Each row comes from the steps of one path. Every step used is in the known rows, and no mark comes twice. Write the path behind each row, first mark first.
Each row is shifted at random along 6 fixed directions that mean nothing.
Known rows:
suna telib ruruf verig zananut notef bodufub kofed: [-11.2  -1.3   0.6 -40.4 -29.9  20.6  24.5 -29.3   9.7  13.8  13.8  -5.6
  18.8   1.3  -0.3   2.6  12.1   3.8  -6.8  12.1  25.8 -19.3 -37.3 -47.2
  -2.7   5.2 -20.2  -6.1   7.0 -19.5  -4.6   4.9  37.2  -6.5  14.9  44.7
  27.3 -17.5 -29.1  -5.7  21.0]
kofed zananut telib bodufub bovon notef verig: [  4.7 -15.2   1.2   9.8  -5.5   8.8 -44.2  17.1  40.6  25.8 -20.7   6.8
 -23.4 -15.9 -10.4   4.9  12.8  10.7  -8.3 -11.4  -6.8  26.4  25.4   9.3
   6.5  -0.9  -9.4 -12.8   9.5  33.1  -3.5  11.4 -40.4  23.5 -12.2  -7.8
  -6.7 -26.7 -22.4  -0.9 -29.7]
bovon bodufub suna telib ruruf: [ 20.3 -13.5  -1.2 -11.0  -1.1  -6.3 -35.6  14.6 -21.1 -25.6   7.0 -14.1
 -26.9  -2.1   0.6  -1.1 -17.0  12.8   2.9  24.4  13.4   3.1  36.5   6.7
   5.1  19.3  12.5  17.8   3.3  24.6  -2.4  -2.3 -18.5   9.4 -10.8   5.5
  -2.4   1.5  -3.6  16.1  12.8]
kofed suna telib bodufub bovon notef: [-31.2  11.4  -8.7  31.5  45.2  32.5  11.2 -42.1 -28.4   1.5  27.6   4.8
  26.6  19.3   0.5  -7.9   8.7 -12.6 -19.0  45.3   0.9 -25.3 -24.3  13.4
  26.3 -33.4  -2.8  -3.0 -27.7  -4.8   8.0   4.9 -14.5 -23.2  19.7  30.7
  -9.0 -16.5 -26.2  -0.9   1.4]
bodufub bovon notef ruruf verig zananut telib suna: [-20.7  -4.5   6.1  -6.6 -41.5  -2.8  23.0 -18.0  10.8  39.8  14.3  -3.7
  -3.1 -22.1   0.2   8.3  -3.2   9.7  -0.8   3.1  26.2  -8.9 -25.5 -34.1
 -15.6 -21.6 -17.6 -16.2  -4.2 -17.2  -6.0  12.5  15.1  45.1  18.9  36.4
  14.5 -28.1 -35.8  26.0  -4.6]
kofed bodufub suna zananut: [ 13.4   3.7  -8.7  23.5  34.3  -1.7 -34.1  19.1 -12.1  -9.6  -9.6  -3.4
  -6.7   1.8  -3.7  -2.1   8.9  -4.5 -11.5  19.4  20.1  29.6  21.7   5.8
  25.7   4.8   6.1  25.3   5.1   5.6   7.4  -3.4 -33.8  -4.4 -14.5   6.5
  -1.6 -11.7 -31.1  16.3  12.7]
notef verig zananut telib: [ 14.2  13.3  16.4 -18.2 -32.9 -17.2  29.4  -3.0  10.6   1.7  -3.0 -10.1
 -12.6 -18.0  -9.4   5.5  -3.0   0.0   5.1 -38.5   4.1   2.9 -19.8 -23.6
 -21.0  -1.0 -33.6 -13.8  12.2   2.8  -9.3   1.7  36.3  23.6   4.6   3.5
  15.9  -6.3 -12.6   5.0  -5.7]
notef bodufub bovon verig: [ 34.6  -1.1  18.8   4.8 -13.3 -29.6  13.4  90.0  24.6 -11.3 -15.8  12.2
 -33.0  -9.4  -5.0  -2.7   0.5   2.7  26.5 -33.9 -18.8   8.0  28.5  37.0
 -14.4  14.5 -12.9  22.9  20.3  49.9  -4.2  -6.3 -28.4  50.8 -28.1 -24.0
   7.1  -2.0   8.7  13.3   8.5]
bovon verig zananut ruruf: [ 21.6  19.4  10.8   3.2 -19.5 -15.2  18.5  -7.4   8.8  21.3 -10.4  -6.9
 -16.9 -16.8  -9.4   4.4  -1.7   6.7  -6.6 -27.7   7.9  30.4  -8.1 -14.3
  -0.3  -9.3 -36.0 -13.9   5.0  22.5  -0.8  20.0   7.3  13.6  10.1   8.9
  -6.3  23.5  -2.1   2.0 -14.1]
kofed bovon bodufub suna telib ruruf verig zananut: [-27.8  12.6 -13.8   5.5  35.7  29.2  -3.1 -31.6  48.2  45.6 -18.8  25.0
  60.6  49.4  16.2  10.0  52.3  16.5  -9.2  35.9  12.6 -11.8 -15.3  -7.1
  22.5   2.6 -10.2  10.4  -7.2  25.0  13.6 -13.1 -32.5 -49.8  -8.2  39.3
  25.5  -0.5 -55.4 -46.1 -11.1]
telib suna ruruf verig zananut: [ 23.2  15.7  -1.4 -21.8  -7.7   3.4 -18.7   2.4 -17.1  -2.1 -12.7   2.6
 -15.6   5.2  -6.0   2.8  11.0  22.8   6.9 -21.2  -3.5  29.7   6.9  17.1
   2.5  28.5  12.9  25.2   6.2  41.1   1.0  11.8   6.0 -16.5  -5.6 -26.8
  -7.4  55.6  17.4 -23.5  13.5]
kofed bovon notef ruruf verig zananut telib bodufub: [ -6.5 -30.0 -28.2 -19.3 -15.8 -21.2  -3.3  20.3   6.3   9.7 -31.5   0.8
  -8.2  -7.4  13.6  32.8   4.2  42.3  11.2 -18.3   1.7  37.4  50.9  -2.3
   4.7  50.2  11.2  24.7  18.7  16.2 -13.3  39.3  -1.5   8.1 -16.3 -48.7
 -12.4  16.1  16.1  21.9  -6.1]
telib bodufub kofed suna: [ 17.9  22.7 -19.1   0.7  42.9 -15.5 -29.5  60.5 -37.2 -86.3 -15.8   4.5
 -19.8  11.3   2.1  10.0   7.2   4.6  24.8  -8.2 -17.8  22.5  36.0  75.0
  19.9  41.7  23.9  21.1  10.6  25.2 -12.7  20.3  -5.4  -4.6 -12.7 -59.0
 -30.7  53.9  58.0  14.8  45.4]
bovon bodufub kofed telib: [-24.0   9.7  21.8  12.5  -8.8   8.8  29.7  -2.8  20.5 -45.2  41.6  -4.2
   3.2 -12.4 -17.5 -12.3 -12.4 -33.0  14.9  23.9  -0.1 -51.6 -35.9  -3.0
  -8.0 -42.5 -45.3 -48.4  -6.8 -30.4 -20.9 -14.9  15.2  43.6  26.4  88.7
  28.7 -44.5 -13.0  30.8  22.4]
suna telib bodufub bovon verig: [ 22.1 -14.4  16.5  -1.4 -10.5  22.9 -54.6  -2.6  21.9  22.0  -5.4  11.5
 -30.6   7.4 -19.9 -13.8   0.8   5.6  -3.5  28.4 -10.5   7.6  14.1  10.5
   1.1  10.4  -1.8   4.4  10.9  49.2  15.3 -15.1 -56.3  -1.6  -9.9  12.8
   1.1 -21.3 -18.4 -28.3   4.2]
telib bodufub bovon notef zananut: [-12.7 -30.7 -21.9 -14.7 -20.5  -4.6 -28.6  24.7 -13.8   1.6   1.9 -11.7
 -32.7 -10.3   4.6  15.0 -10.8  24.0  -7.3  23.9  24.0  18.0  42.2  12.9
   6.1  24.2  28.5  -6.9  -1.9   5.3  -4.6  41.8 -15.7  35.6   4.3 -23.6
 -36.6 -13.1   5.6  26.8   3.5]
bodufub bovon verig zananut telib: [  1.0  23.7  -4.8  25.2  14.0  -6.9 -21.0 -27.2   2.5  32.5 -27.7   0.9
   6.7   3.4   6.6   1.4  15.8   7.1 -22.2  16.8  32.1  18.1 -15.9 -17.3
  10.0 -12.5 -19.3 -11.5  -6.7  13.5  15.8   2.2 -24.1 -12.4  11.6  14.4
 -14.4   1.0 -38.3  -2.7 -27.7]
suna telib bodufub bovon verig zananut: [ -2.4   8.4  14.0  -8.2 -11.3  17.5 -12.0 -17.8  -0.9   7.1  20.3   2.9
 -18.3   5.3 -17.6  -8.0  -6.0   0.3   8.9  21.5  -5.0 -18.2 -18.4  11.4
  -7.1  -0.1 -16.4 -17.6   4.7  10.7  -3.9   4.6   4.2   4.4  16.0  20.4
   1.7  -5.5   5.8  -6.6  22.2]
zananut notef bodufub kofed bovon: [  1.1  -1.4  -8.7  -6.6   8.7 -15.2  32.4  36.7  18.3 -26.0   2.4   2.5
  26.7   1.9  12.8  10.0  11.0  -1.7   2.8  -3.5  26.3 -20.3 -16.3 -29.3
   2.5 -12.5 -13.9  12.8  15.3 -36.6  -5.3 -17.0   9.7   8.7  -6.9  28.6
  39.8 -27.7 -20.3  29.7  22.0]
kofed ruruf verig zananut telib: [-13.5  16.9  24.1  16.6 -30.6   9.6  48.2 -44.5 -11.0  23.7   1.1  -6.3
  -6.4 -46.4 -29.5  -2.5 -11.3 -35.2  -8.2 -26.5  -1.3   9.1 -49.2 -23.4
  -1.1 -35.7 -48.3 -48.6  -9.1 -30.4 -19.9  15.1  37.1  42.5  41.6  34.5
 -12.4 -18.8 -17.5  42.0  -6.7]
bodufub bovon notef zananut ruruf: [-10.5   7.4 -18.7   7.2  12.1 -10.1  15.0  23.8  40.7  38.5  -5.2  20.6
  19.4  15.7  32.5  14.0  30.8  34.3   1.3 -11.0  22.2  -8.0  14.7  -2.4
  -3.1   6.3   6.0  16.0   1.6  25.4   9.6   1.9 -16.5  -9.0 -22.5   0.6
  20.0   7.2 -21.5  -5.4 -17.2]
ruruf verig zananut notef bodufub: [  0.6 -19.2  18.1 -56.2 -56.7 -18.3  46.5  15.3  56.4  27.3  -7.4  -5.5
  14.4  -1.9 -11.4  15.4  13.4  -1.6  20.7 -38.0   6.0  -4.1 -21.7 -51.1
 -12.7   6.6 -37.9  11.0  33.1 -30.0 -20.8  -3.5  41.8  31.9  -9.2  33.5
  63.4 -24.4 -14.5  -1.3  31.9]
ruruf verig zananut notef bodufub kofed telib: [ 17.1  19.6  -7.0  -3.2  -0.3 -28.7  35.4  -3.9 -19.3 -23.6 -35.7 -22.0
   0.7 -19.9  -4.4   4.8   0.2 -18.2 -21.2 -21.0  23.7  43.1 -13.5 -33.8
  24.8   7.1 -28.1   8.8   8.9 -22.1  -2.5   3.2  14.0   4.0  13.5   1.1
 -11.4  18.1 -22.9  39.4  -2.2]
telib bodufub bovon notef verig zananut ruruf: [ -9.5 -12.7   8.5  -9.3 -41.0   8.6  -3.0   8.4  25.1  24.7  10.2  -3.5
 -21.7 -14.3 -14.1   8.5  -3.4   3.6  -3.2   9.1  14.4   5.8  -9.6  -4.2
  -6.1 -10.1 -14.3 -32.8  -0.4   0.9  -8.2  25.2   0.1  46.1  17.0  17.9
  -7.5 -35.2 -21.2  15.5   1.9]
bodufub suna telib ruruf verig zananut notef: [-10.7   4.7 -14.6   1.6  -0.3  11.7  -8.9 -52.9 -72.0  15.9   2.4 -28.2
  -3.7 -14.8  -0.7  -0.8  -7.7  -3.1 -31.3  27.4  31.5  24.6 -16.8 -13.5
  21.3   0.2   8.2  -3.4 -24.1 -11.7  -1.3  33.4  21.2 -10.2  30.1  -9.9
 -48.2   5.6 -26.4  21.6 -15.7]
notef ruruf verig zananut telib bodufub: [-13.7   7.4 -23.2 -44.8  -4.1  -2.3  19.8   3.8  29.5   5.8 -39.5  10.0
  47.1  37.7  31.2  27.3  46.3  28.3  -0.4 -18.8   2.5  19.9   3.5  -9.0
   9.6  53.1   3.8  24.9   0.6  41.3  -1.5  22.9  25.7 -50.3 -16.1 -38.4
  -1.5  42.5 -12.7 -56.6 -19.3]
notef ruruf verig zananut: [  4.3 -11.2   8.6 -34.0 -68.6 -24.7  54.5  14.4  -2.4  13.2  -6.4 -14.0
 -25.4 -37.4  -6.7  12.7 -12.8   3.6  15.4 -41.5  -0.2  26.6   3.2 -23.5
 -18.5  31.4 -18.0   0.9  13.5   0.0 -15.4  30.4  41.1  50.0   4.7 -12.0
  -3.2   5.9   4.8  25.2   6.2]
telib ruruf verig zananut notef bodufub suna: [ 19.6  29.2  23.1 -10.7 -21.2  11.6  26.6  -4.5  29.1  41.7  -8.2   0.7
   7.9 -14.0 -18.4  -1.1  15.3 -11.0 -17.2 -16.2  23.0  14.2 -45.3 -26.2
   3.3 -36.1 -28.4 -12.6   4.4   1.7   7.1 -13.5   1.1  28.6  13.9  37.8
  19.5  -2.9 -49.9  -0.5   2.4]
kofed zananut telib bodufub: [ 20.2 -33.2 -16.2 -13.2 -12.0  -7.8 -73.9  -3.5 -12.4  -8.3 -29.2 -22.0
 -43.9 -33.8 -12.8  13.4 -14.5  11.4 -16.4   1.5  14.7  53.3  47.9 -19.0
  19.0  25.8   8.3   0.3  21.5  -4.5  -7.4  22.3 -23.9  18.9  -7.2 -21.6
 -20.0 -15.2   3.5  32.6  -5.3]
kofed ruruf verig zananut notef bodufub: [ 18.6  11.3  -0.6  -4.9  -9.2 -19.9  50.9   5.6  10.5  11.8 -28.8  -2.3
   4.9 -25.8  -1.2  12.1   5.8  -5.9 -13.8 -39.4  24.7  30.1  -9.5 -40.6
  13.3   3.1 -26.6   8.4  13.7 -21.6  -4.5  -0.4  13.6  18.6   4.1  16.6
  15.7   4.8 -25.1  46.0   7.5]
kofed suna zananut telib: [-37.2 -27.9   0.6  32.4  -5.8  37.7 -32.8 -45.7 -59.1  26.4  11.8 -20.0
 -18.0 -19.1 -22.0  -7.3  -6.1 -22.0 -18.0  25.0 -21.6  18.9   5.8  16.4
  24.1 -20.4  -7.3 -16.3 -29.3  21.4  -8.0  51.6  -7.2   1.1  17.6 -20.3
 -62.7 -41.6 -20.0 -18.5 -45.3]
kofed bodufub bovon notef: [-21.9 -34.2 -27.9 -10.2  -1.3 -28.7   7.4  13.3  10.9 -17.2  13.2 -10.9
  14.7  -8.9  16.3  21.9  -4.7  17.6   5.5  29.1  55.3 -16.6  11.4 -50.6
   1.1   9.0   1.9   9.1  17.9 -80.2 -14.4   8.9  16.5  32.3   0.2  55.8
  45.6 -54.1 -10.2  78.4  51.8]
kofed bovon notef verig zananut: [-22.2  10.7   0.9  10.6   3.3  -1.3  56.7  14.8  55.9  38.8  10.0  26.7
  22.9   9.1   6.5  12.3  22.9  22.6  21.3 -28.2 -10.4 -24.8 -11.0   7.4
 -16.3 -11.8 -24.2  -5.1   8.4   3.0  -7.7   3.4   6.4  15.5  -6.3  18.6
  38.3  -4.9  -6.9   3.0   0.0]
telib bodufub kofed ruruf verig: [ 25.7  34.8  -8.2 -20.9  21.1 -18.9  19.5  26.2  10.1 -62.2  -6.2  11.8
   2.9   0.7  -1.1   7.6  11.7   3.5  12.3  -9.1  29.3   2.3 -12.7  -1.5
   4.9  16.0   3.6  -1.5  24.0 -32.5  -4.1 -18.4   9.0   7.6   4.0  32.0
  33.4  32.2  23.7  41.9  80.7]
notef verig zananut telib ruruf: [  6.3  12.4  -7.4 -11.1 -14.5   7.1  -2.7 -36.0   7.6  30.4 -28.4 -10.8
   9.2  -3.4   7.3   9.8  18.2  13.0 -38.6  -3.5  33.2  29.3 -15.2 -41.4
   5.9   4.0 -15.4 -13.9  -8.6  22.9  15.5  13.0   3.4 -15.8  10.3   0.5
 -16.6  -4.0 -58.0 -22.6 -45.4]
suna ruruf verig zananut telib bodufub kofed: [  0.4  35.7   2.7  -0.4  14.2  28.9 -29.9   0.1  10.0  -4.9 -34.6  20.1
  17.4  31.6  -2.4  -4.3  40.3   0.6  -0.2  -7.6 -14.5  25.7 -12.0  36.0
  15.4  25.4  -8.0  -1.3  -7.6  71.8   1.6  10.6   0.2 -58.6  -2.5 -33.6
 -31.9  49.6  -7.9 -66.2 -18.9]
telib suna zananut notef: [-19.2  -7.9  -5.6 -24.1  -0.1  28.6 -23.9   1.6   9.2  22.2  24.8   8.3
  10.7  27.9   2.5   6.0  25.6  29.4  15.2  -2.0 -16.1 -19.3  -2.9  22.0
  -1.5   1.1  16.9  14.5  -1.1  25.3  -8.8  21.4  12.9 -28.7  -9.3 -13.6
  11.6  12.1  15.9 -58.7   1.7]

Write each row's path:
[-14.6   6.2  -5.2   6.8  19.7  26.6  -8.4 -41.3   7.1   9.1  -1.2  -0.6
  19.5  11.0 -12.8  -2.8  25.9 -11.0 -16.9  20.9   0.9  10.9 -22.4   4.4
  26.5 -11.5  -8.7 -10.9 -13.1   8.4  -2.2   6.6 -10.7 -21.8   9.7  26.0
  -3.3 -13.5 -26.2 -15.2  -6.2] : kofed telib bodufub suna zananut ruruf verig
[  0.6  20.6   8.8  13.1 -12.6  -7.3  32.0  -5.3  13.8  33.7  11.9   5.0
  -7.1 -25.3  -2.4  -2.3  -0.5   8.2  -7.3 -10.7  28.3  -9.8 -22.5 -19.0
 -14.7 -38.2 -11.7 -22.5  -0.3  -5.0   7.0  -8.6  -5.9  38.1  14.2  33.2
  10.8  -7.0 -22.9  30.8  -4.4] : bodufub bovon notef zananut telib ruruf verig
[-22.3  20.3  -6.0  -8.2  -7.9   3.1  54.2 -41.7 -19.6  -0.2  42.6 -18.6
  16.4  -6.4   6.2   2.6  -8.7   8.8 -28.6  17.8  58.4 -21.8 -43.7 -43.1
  -4.4 -42.0 -14.5 -35.9 -25.4 -37.3  -4.6  20.5  48.9  13.8  41.1  54.6
   5.8 -12.2 -40.2  32.7   1.4] : bovon notef verig zananut telib bodufub suna ruruf
[  3.5   9.9 -14.4   5.3   0.5 -15.1 -12.0  15.1 -13.5   6.1  -7.1   1.9
 -14.8  -3.3  16.8   9.4   6.0  36.4   3.2 -12.2  20.6   9.5  15.1  10.7
  -8.6  17.8   9.7  11.5  -1.8  28.9  -1.2  20.7   4.5   0.4  -4.2 -28.0
 -13.3  20.2  -2.3  15.1 -13.7] : bodufub bovon notef verig zananut telib suna ruruf
[  5.1 -16.1  23.1  -0.8 -58.9  10.3   2.0   6.8  -0.9  39.3 -11.6  -8.4
 -28.9 -31.1 -26.0  -8.6  -6.2 -15.5  -5.1 -11.4   5.4  28.8 -10.9 -16.6
  -3.2   0.3 -26.4 -10.3   1.9  21.7  -5.3  18.2   4.0  32.8  10.1   3.0
 -21.4 -30.1 -33.2   6.2 -17.8] : suna ruruf verig zananut notef bodufub bovon
[ 18.0  15.6  17.3  14.4 -25.0 -10.2  27.7  27.3 -25.6 -10.7  -6.9 -10.0
 -45.7 -37.9 -16.9  -2.2 -30.7  -5.7  -5.9 -38.4 -25.7  43.4  16.8  31.3
   0.6  -8.7 -14.0 -13.0  -9.7  50.3  -9.5  30.1   1.2  39.9  16.8 -53.2
 -61.1  40.0   9.8  21.7 -39.5] : bovon notef ruruf verig zananut telib bodufub
[ 11.8  18.9  -4.2 -25.8   7.0 -16.5  43.2  52.9  12.5 -57.3   3.6   8.0
   7.9   8.9   6.4   5.8  25.2   3.8  30.8 -36.0 -10.3  -9.6  -4.3  17.8
  -2.0  26.7 -12.8  27.5  19.7  14.4 -18.8  -0.8  28.7   3.5 -19.9   0.6
  35.5  24.9  21.0   4.2  41.7] : notef bodufub kofed telib suna zananut ruruf verig
[  7.0  31.6  14.9  41.4   1.9 -21.4  54.9  21.6  -1.9 -10.3   4.9  -2.3
 -11.6 -38.3 -15.2  -4.3 -17.9 -26.3  -4.8 -11.4  16.3  11.9 -26.9 -10.0
   2.4 -36.5 -37.6 -17.5   2.6 -29.3  -2.4  -7.2   0.2  54.4  24.8  37.1
  -0.6 -11.0 -25.5  75.4  11.6] : kofed bodufub bovon notef ruruf verig zananut
[-12.2  -4.6 -25.0  -6.8  10.0   4.0 -27.5  -9.5 -12.9  11.6 -54.1   0.4
  11.6   5.7  10.1  23.5  30.4   9.9 -12.9 -10.9   4.1  53.0  24.7  15.0
  32.2  47.8   7.1  10.8  -8.5  28.9 -13.9  44.0   2.7 -21.8  -3.3 -49.5
 -43.6  22.8 -11.4  -4.9 -21.1] : kofed ruruf verig zananut telib bodufub suna
[-14.0 -14.8  -8.1 -38.5 -46.5   1.2  17.8 -37.9  -4.1  25.4 -14.3 -20.4
  13.6 -10.2   4.2  16.4   8.5   1.1 -27.2  15.5  41.7  29.1 -17.5 -59.0
   8.1  13.1  -8.4  -6.2  -8.8 -10.9   1.1  24.6  21.3  13.8  16.5  21.4
  -6.4 -22.2 -58.5  -1.2 -11.1] : notef ruruf verig zananut telib bodufub suna
[ 24.0  -0.1  -0.2  14.0  -1.4 -29.4  -1.8  44.9   5.2 -16.8 -15.4  -1.9
 -26.9 -35.0  -8.3   8.9  -8.7   6.8   6.6 -23.7  13.1  25.1  24.2  -0.3
  -1.0   1.4  -7.5   7.1  23.0   0.1  -7.3  -0.1 -15.1  46.9  -8.2  -2.5
   2.7  -6.3   4.2  60.0  15.5] : kofed bodufub bovon notef zananut telib ruruf verig
[ 18.1 -15.6   8.8 -48.6 -43.5 -12.3   3.4  13.8  25.9   7.5  12.0   2.9
 -30.4  -6.6  -7.8   7.6 -10.4  26.0  28.5  -7.2   8.2  -8.3  13.8 -21.8
 -21.6  37.3  -4.8  20.3  37.8  -1.4  -8.1  -6.6  12.2  25.9 -13.6  19.5
  48.8  -4.1  11.3  20.3  55.1] : suna telib bodufub bovon notef ruruf verig zananut
[-17.4  16.2  -3.2   7.1  10.9  23.2  -9.0 -20.8  -8.2  -1.1   1.9   5.6
  12.9   1.7  -6.9  -3.1  30.6  -6.9   0.4  11.6   8.5   1.9 -22.3   2.1
  13.5  -7.4 -10.5  -8.9  -3.7   5.2  -0.5  13.5  -0.1 -10.9   6.2  26.2
   0.4  -7.5 -19.5 -18.6  16.9] : bodufub kofed suna zananut telib ruruf verig
[ -8.5  38.2 -15.2  14.7  26.2   7.9  -6.2 -29.0  20.8   8.0 -15.9  15.6
  29.8   7.7  10.0   9.1  33.8  14.5 -11.8  20.0  41.6   0.1 -32.7 -23.2
   8.0 -12.6 -22.6 -22.8   3.1  -9.7  11.3  -2.5 -10.9 -16.1  14.5  49.5
  16.2   5.1 -33.1   1.8   9.7] : bodufub kofed bovon verig zananut telib ruruf
[  6.3  -9.8 -11.5   7.7  -5.3  -3.5 -36.8  31.4   2.1  29.6 -26.6  11.7
 -23.4  -0.3  12.4   5.9  17.4  35.7   0.8 -16.8  -3.1  31.7  47.3  31.2
   1.1  29.1  22.7  26.6  -1.7  76.5   6.2  20.9 -38.3  -0.7 -25.2 -53.2
 -31.4  22.6  -6.6 -19.7 -37.4] : bodufub bovon notef zananut telib suna ruruf verig
[ 23.2  -7.7  -1.6 -27.7 -34.7 -25.9  25.2  -5.6  10.2   2.3  13.9 -15.7
 -23.8 -30.7 -10.9   8.3 -19.1  10.2 -16.2  10.2  63.0  11.7  -9.8 -63.5
  -4.4 -16.9   0.0 -13.0  21.0 -51.8   8.6 -10.7  -5.6  51.9  15.8  61.9
  33.3 -22.1 -17.8  64.7  50.6] : telib bodufub bovon notef zananut ruruf verig
[  9.2  15.7  21.6 -12.8 -37.3  -7.2  30.9  36.9  25.1 -19.5  16.3   8.2
 -35.0 -30.6 -29.5   4.2 -12.9  -6.8  29.3 -17.1  -0.9   1.5 -14.8  11.1
 -17.1  -7.0 -26.3 -28.1  25.7 -16.7 -16.8   2.9   8.7  74.3  15.4  32.6
  21.2  -3.5  13.7  45.9  58.3] : telib bodufub kofed bovon notef ruruf verig zananut
[  4.3 -22.3 -13.7 -50.4 -26.4  -7.5 -22.5  16.4  -1.3  -4.2 -10.8  -6.4
  -8.7   5.8   7.5  18.1  17.4  29.4   8.5 -16.7  13.3  16.2  35.5  -0.8
  -4.8  44.4  20.5  19.4  12.2  38.2 -11.0  23.8  15.8   0.2 -24.8 -32.1
   1.1   8.3   7.3 -25.0   6.6] : notef zananut telib bodufub suna ruruf verig
[-17.1  33.5  -8.3  16.1  29.2   9.7  -6.2   5.6 -22.1 -31.7 -18.1  12.4
  20.6  16.2   5.8   2.6  35.7  -8.3  17.5 -12.9 -14.7   8.3 -10.0  41.1
  16.0  20.5 -14.9   7.4  -7.6  33.6 -13.3  22.7  21.1 -32.5  -3.6 -23.3
 -18.9  32.5   5.6 -22.8   4.6] : bodufub kofed suna ruruf verig zananut telib
[ -5.5 -24.9 -18.3  -6.3 -22.8  13.6 -22.1  -3.8 -64.4  -8.4  17.3 -27.8
 -39.1 -34.1  -6.3   3.4 -17.8   7.8 -25.0  19.8  30.0  28.0  14.8 -12.3
  17.3   3.4  18.5  -2.5 -12.7  -8.9  -5.5  48.8   2.9  25.9  21.3  -6.7
 -45.4 -17.7 -13.5  30.1  -3.2] : telib suna zananut notef bodufub kofed ruruf
[  5.5  20.3  -2.3   9.3 -10.9 -18.0  33.0   5.4  21.4   4.9  -0.1   6.6
   0.2 -23.7   1.3   8.1   7.3   8.1   3.4  -4.9  39.2   1.7 -23.3 -37.1
  -7.9 -12.6 -32.7 -14.4  18.1 -29.2   3.3  -3.9  -1.3  33.2  10.0  57.9
  33.4 -14.8 -25.7  42.4  26.0] : bodufub kofed bovon verig zananut notef ruruf
[  3.3  19.6   5.1  20.4   3.3  -4.4  25.7   7.7  -0.9   8.2  -9.5  -8.4
   1.8  -8.2  -4.6   0.7   9.1 -11.5 -22.1  -6.1  15.1  21.3 -14.2  -7.2
  20.1 -28.8 -41.5  -9.4 -10.0  17.1   2.4  21.7  -8.9  19.4  14.3  21.1
 -15.2  -4.3 -39.4   2.0 -23.3] : bovon verig zananut notef bodufub kofed suna
[-14.8 -20.4  -7.4 -28.2 -23.5  17.0 -10.5 -31.0  10.9  24.4  16.6  -5.6
  -4.9   9.9   1.7   3.6   0.0  18.7 -13.1  38.9  29.7 -13.6  -3.7 -33.7
  -1.8  15.4  -1.5  -5.5   2.4  -7.6   4.6  10.0   1.0  -1.8   9.5  34.8
  14.3 -34.3 -34.3  -0.7  12.8] : suna telib bodufub bovon notef verig zananut
